Here is a tiny trained network, its code and every weight. The questions are about switching its units off for an input and a target symbol, where a switched-off unit gives its printed mean instead of its output.

import numpy as np


def w(rows, s, z=0):
    codes = np.array(rows[::2]) - 128.0
    scale = np.full(codes.shape[1], s)
    scale[-1] = z or s
    return codes * scale


def norm(h):
    return h / np.sqrt((h * h).mean(-1, keepdims=True) + 1e-5)


def f(y):
    return np.maximum(y, 0)


def softmax(a):
    e = np.exp(a - a.max(-1, keepdims=True))
    return e / e.sum(-1, keepdims=True)


def log_softmax(a):
    a = a - a.max(-1, keepdims=True)
    return a - np.log(np.exp(a).sum(-1, keepdims=True))


def net(x, mask):
    ids = ['ΔΣΨΩαβεζηθλμπτφ'.index(c) for c in x.split()]
    T = len(ids)
    res = E[ids] + P[:T]
    u = 0
    for l in range(2):
        q, k, v = (norm(res) @ M[l].T for M in (Q, K, V))
        z = softmax(np.where(np.tri(T) > 0, q @ k.T / 3**0.5, -1e9)) @ v
        res = res + np.where(mask[u], z, O[l][:, -1]) @ O[l][:, :-1]
        u += 1
        y = f(norm(res) @ A[l][:, :-1].T + A[l][:, -1])
        res = res + np.where(mask[u : u + 8], y, B[l][:, -1]) @ B[l][:, :-1]
        u += 8
    return log_softmax(norm(res)[-1] @ U[:, :-1].T + U[:, -1])


Q, K, V, O, A, B = {}, {}, {}, {}, {}, {}
E = w([
[139,138,114,99,92,93,112,146,158],'Δ',
[105,100,96,50,55,141,112,101,130],'Σ',
[120,170,116,136,94,114,150,97,135],'Ψ',
[130,136,125,65,79,133,122,121,98],'Ω',
[39,121,199,58,161,38,117,126,101],'α',
[114,135,114,53,85,116,137,146,124],'β',
[112,102,96,128,96,109,113,94,175],'ε',
[164,53,63,55,118,166,138,175,35],'ζ',
[118,183,138,135,103,122,153,119,104],'η',
[132,156,127,84,88,119,131,134,112],'θ',
[136,172,134,136,93,130,131,143,111],'λ',
[113,166,126,155,85,173,147,157,105],'μ',
[145,142,75,134,70,145,144,206,189],'π',
[187,104,221,105,147,247,212,156,178],'τ',
[198,250,26,88,71,180,162,100,196],'φ',
],0.023)
P = w([
[141,129,61,74,11,19,249,90,186],'0',
[90,134,108,145,35,143,240,168,96],'1',
[102,100,120,162,34,160,177,221,87],'2',
[89,110,124,138,65,180,144,179,82],'3',
[82,149,146,106,98,185,141,147,64],'4',
[91,163,143,115,117,186,103,143,83],'5',
[89,156,129,91,136,190,73,154,107],'6',
[96,161,121,82,148,195,45,146,117],'7',
[94,176,119,83,166,200,25,115,120],'8',
],0.013)
Q[0] = w([
[158,46,100,168,252,44,150,109,86],'0.h0',
[166,102,119,143,133,97,120,106,113],'0.h0',
[148,134,137,156,123,108,118,120,133],'0.h0',
],0.015)
K[0] = w([
[92,106,47,156,169,34,178,145,79],'0.h0',
[76,173,2,148,111,99,70,116,61],'0.h0',
[37,205,14,131,67,81,57,150,67],'0.h0',
],0.0095)
V[0] = w([
[66,194,114,119,22,112,80,124,132],'0.h0',
[180,81,41,133,211,139,129,141,56],'0.h0',
[152,128,73,163,5,118,187,87,85],'0.h0',
],0.015)
O[0] = w([
[64,162,12,164,164,137,199,149,90,185],'0.h0',
[131,147,159,184,190,117,224,135,146,51],'0.h0',
[72,138,100,48,174,118,146,97,190,255],'0.h0',
],0.011,0.014)
A[0] = w([
[166,90,173,152,251,252,154,146,136,30],'0.n0',
[109,83,178,149,171,178,87,150,130,42],'0.n1',
[110,83,171,175,138,52,125,148,155,54],'0.n2',
[56,201,139,191,139,228,103,157,154,191],'0.n3',
[98,105,101,153,101,90,197,140,140,255],'0.n4',
[189,114,78,141,113,175,139,107,73,87],'0.n5',
[92,64,177,163,140,105,60,149,51,23],'0.n6',
[150,43,180,175,13,55,212,148,111,171],'0.n7',
],0.025,0.0025)
B[0] = w([
[181,73,139,176,158,151,49,103,4,175],'0.n0',
[52,141,127,81,164,164,80,135,149,176],'0.n1',
[117,127,118,61,106,121,184,143,119,132],'0.n2',
[126,65,84,106,109,193,137,119,155,211],'0.n3',
[35,164,119,81,117,150,179,120,99,250],'0.n4',
[93,175,138,81,111,100,162,131,148,174],'0.n5',
[181,140,137,152,68,149,105,91,53,190],'0.n6',
[173,115,177,66,39,134,175,166,120,164],'0.n7',
],0.027,0.013)
Q[1] = w([
[111,200,66,142,253,87,62,121,85],'1.h0',
[103,117,228,64,104,141,3,103,148],'1.h0',
[81,207,172,44,141,116,91,156,224],'1.h0',
],0.02)
K[1] = w([
[123,89,175,119,189,105,75,120,77],'1.h0',
[246,198,92,72,71,253,63,157,215],'1.h0',
[78,99,145,102,181,155,89,181,208],'1.h0',
],0.021)
V[1] = w([
[141,202,86,125,140,207,148,97,155],'1.h0',
[141,146,131,128,140,177,108,253,175],'1.h0',
[157,171,138,128,84,137,129,103,154],'1.h0',
],0.032)
O[1] = w([
[181,172,105,168,177,174,247,176,86,253],'1.h0',
[26,240,119,180,50,152,84,138,64,30],'1.h0',
[146,213,95,119,228,160,135,110,89,124],'1.h0',
],0.013)
A[1] = w([
[112,127,95,84,94,147,175,109,126,185],'1.n0',
[140,133,105,141,193,143,3,93,115,120],'1.n1',
[153,37,169,122,136,114,126,212,76,4],'1.n2',
[166,161,176,190,105,153,82,94,139,150],'1.n3',
[145,58,141,90,115,125,61,121,136,119],'1.n4',
[56,114,147,99,157,85,174,119,242,229],'1.n5',
[153,85,143,122,179,117,137,114,53,104],'1.n6',
[196,38,89,223,100,82,121,113,64,30],'1.n7',
],0.03,0.0025)
B[1] = w([
[134,85,143,133,137,160,91,121,144,254],'1.n0',
[113,112,79,188,191,82,140,83,173,165],'1.n1',
[128,137,160,173,138,201,100,60,123,163],'1.n2',
[110,84,105,93,64,187,171,168,135,154],'1.n3',
[157,147,105,47,92,111,146,144,110,164],'1.n4',
[90,184,78,117,117,128,210,151,85,209],'1.n5',
[128,121,103,149,129,119,89,117,173,167],'1.n6',
[113,163,152,124,102,55,160,252,119,144],'1.n7',
],0.034,0.033)
U = w([
[153,118,163,129,114,129,144,129,113,44],'Δ',
[165,87,106,149,152,60,96,228,68,196],'Σ',
[152,119,174,130,123,143,142,124,125,33],'Ψ',
[124,120,168,117,127,122,118,134,119,56],'Ω',
[159,128,148,123,119,125,130,103,120,83],'α',
[94,148,80,78,84,163,205,146,80,210],'β',
[123,121,158,123,121,119,114,133,137,72],'ε',
[123,149,120,59,190,87,71,62,122,95],'ζ',
[149,129,125,123,114,112,120,99,166,82],'η',
[160,132,128,112,127,110,129,84,159,74],'θ',
[156,128,104,158,113,110,130,82,174,122],'λ',
[108,29,100,135,164,255,73,85,109,32],'μ',
[21,220,131,186,50,162,56,140,171,44],'π',
[190,101,145,51,52,167,47,166,113,252],'τ',
[214,237,178,191,133,214,134,154,90,158],'φ',
],0.0084,0.0035)

Each question gives the input, a string of symbols that net reads in full, and the target symbol t.
The units are the heads (3 rows each of Q, K, V and O) and the neurons (one row each of A and B). Each row of codes is followed by its name. A weight is (code - 128) times the scale printed after its matrix; where a second scale follows, it is the last column's (O, A, B and U).
mask holds one flag per unit, layer by layer, with each layer's heads first. A switched-off unit (its flag False) gives its mean, the last column of its rows in O or B, instead of its output. The means were averaged over made-up inputs and are rounded, as every weight is.
A unit's drop is (log p(t) with every unit on - log p(t) with that unit switched off) / (log p(t) with every unit on - log p(t) with every unit switched off).
The circuit of an input: a set's keep is (log p(t) with only the set's units on - log p(t) with every unit switched off) / (log p(t) with every unit on - log p(t) with every unit switched off). Starting from the 12 units with the biggest drops (on a tie, the unit counted first), units are removed one at a time, each time the one whose removal leaves the highest keep (on an exact tie, the one counted first), for as long as the keep stays at least 0.8.
units of the circuit, in order: the units of the circuit, biggest drop first
most important unit: the unit with the biggest drop
k most important neurons: the k neurons with the biggest drops, biggest first
k most important neurons of layer l: the k neurons of layer l with the biggest drops, biggest first
input ζ ζ α ζ λ Ψ ζ ζ, target Σ: units of the circuit, in order	[0.n0 0.h0 1.n7]
input Δ ζ α Σ ε τ β π, target τ: units of the circuit, in order	[0.h0 1.n5]
input α τ ζ θ, target τ: 2 most important neurons	[0.n7 1.n5]
input μ μ α τ τ τ β, target τ: most important neuron	[0.n7]
input ζ Δ φ β Ω ζ ζ ζ, target Σ: units of the circuit, in order	[0.n0 1.n7 0.h0]
input Δ ζ α τ Δ μ, target τ: 2 most important neurons	[0.n7 1.n5]
input ζ α τ π ε Σ ζ μ, target μ: 2 most important neurons of layer 1	[1.n5 1.n1]
input α η ζ α ζ α ζ α, target Σ: units of the circuit, in order	[0.n6 0.h0 1.n7 0.n4]
input π τ Δ, target τ: units of the circuit, in order	[0.h0 0.n7 1.n5]
input ζ ζ τ β π τ μ τ Δ, target τ: 3 most important neurons	[0.n7 1.n5 1.n3]
input τ λ ζ Δ Σ, target ζ: 3 most important neurons	[1.n1 0.n4 1.n5]
input α τ Σ α η τ ζ τ λ, target τ: units of the circuit, in order	[0.h0 1.n5]
input ζ τ Ψ, target τ: units of the circuit, in order	[0.h0 0.n7 1.n5]
input π α τ Σ, target τ: 2 most important neurons	[0.n7 0.n4]
input θ ζ λ τ ζ α Ψ Ω ζ, target ζ: 2 most important neurons	[0.n0 1.n1]
input α μ ζ ζ α ε λ ζ α, target τ: 2 most important neurons	[0.n6 0.n4]
input β θ Σ τ Ω α, target τ: 3 most important neurons	[0.n6 1.n5 0.n2]
input β ζ ζ τ Ψ φ ζ, target φ: most important unit	1.h0
input ζ μ ζ ζ τ η ζ, target τ: 3 most important neurons of layer 0	[0.n5 0.n7 0.n0]
input φ Δ Δ Σ τ θ, target τ: 3 most important neurons	[0.n4 0.n7 1.n5]
input η α η η α β φ τ, target φ: 2 most important neurons	[0.n7 0.n1]
input ζ π α μ τ Δ β, target τ: most important neuron	[1.n5]
input α τ ζ λ, target τ: 2 most important neurons	[0.n7 1.n5]
input τ Ω τ τ η Ω φ μ Ω, target φ: units of the circuit, in order	[1.h0 0.n6 0.h0]
input μ α α α μ Ω α, target Σ: units of the circuit, in order	[1.n7 0.h0 0.n6 0.n4]
input α Ψ π μ τ λ μ, target τ: 2 most important neurons of layer 0	[0.n7 0.n6]
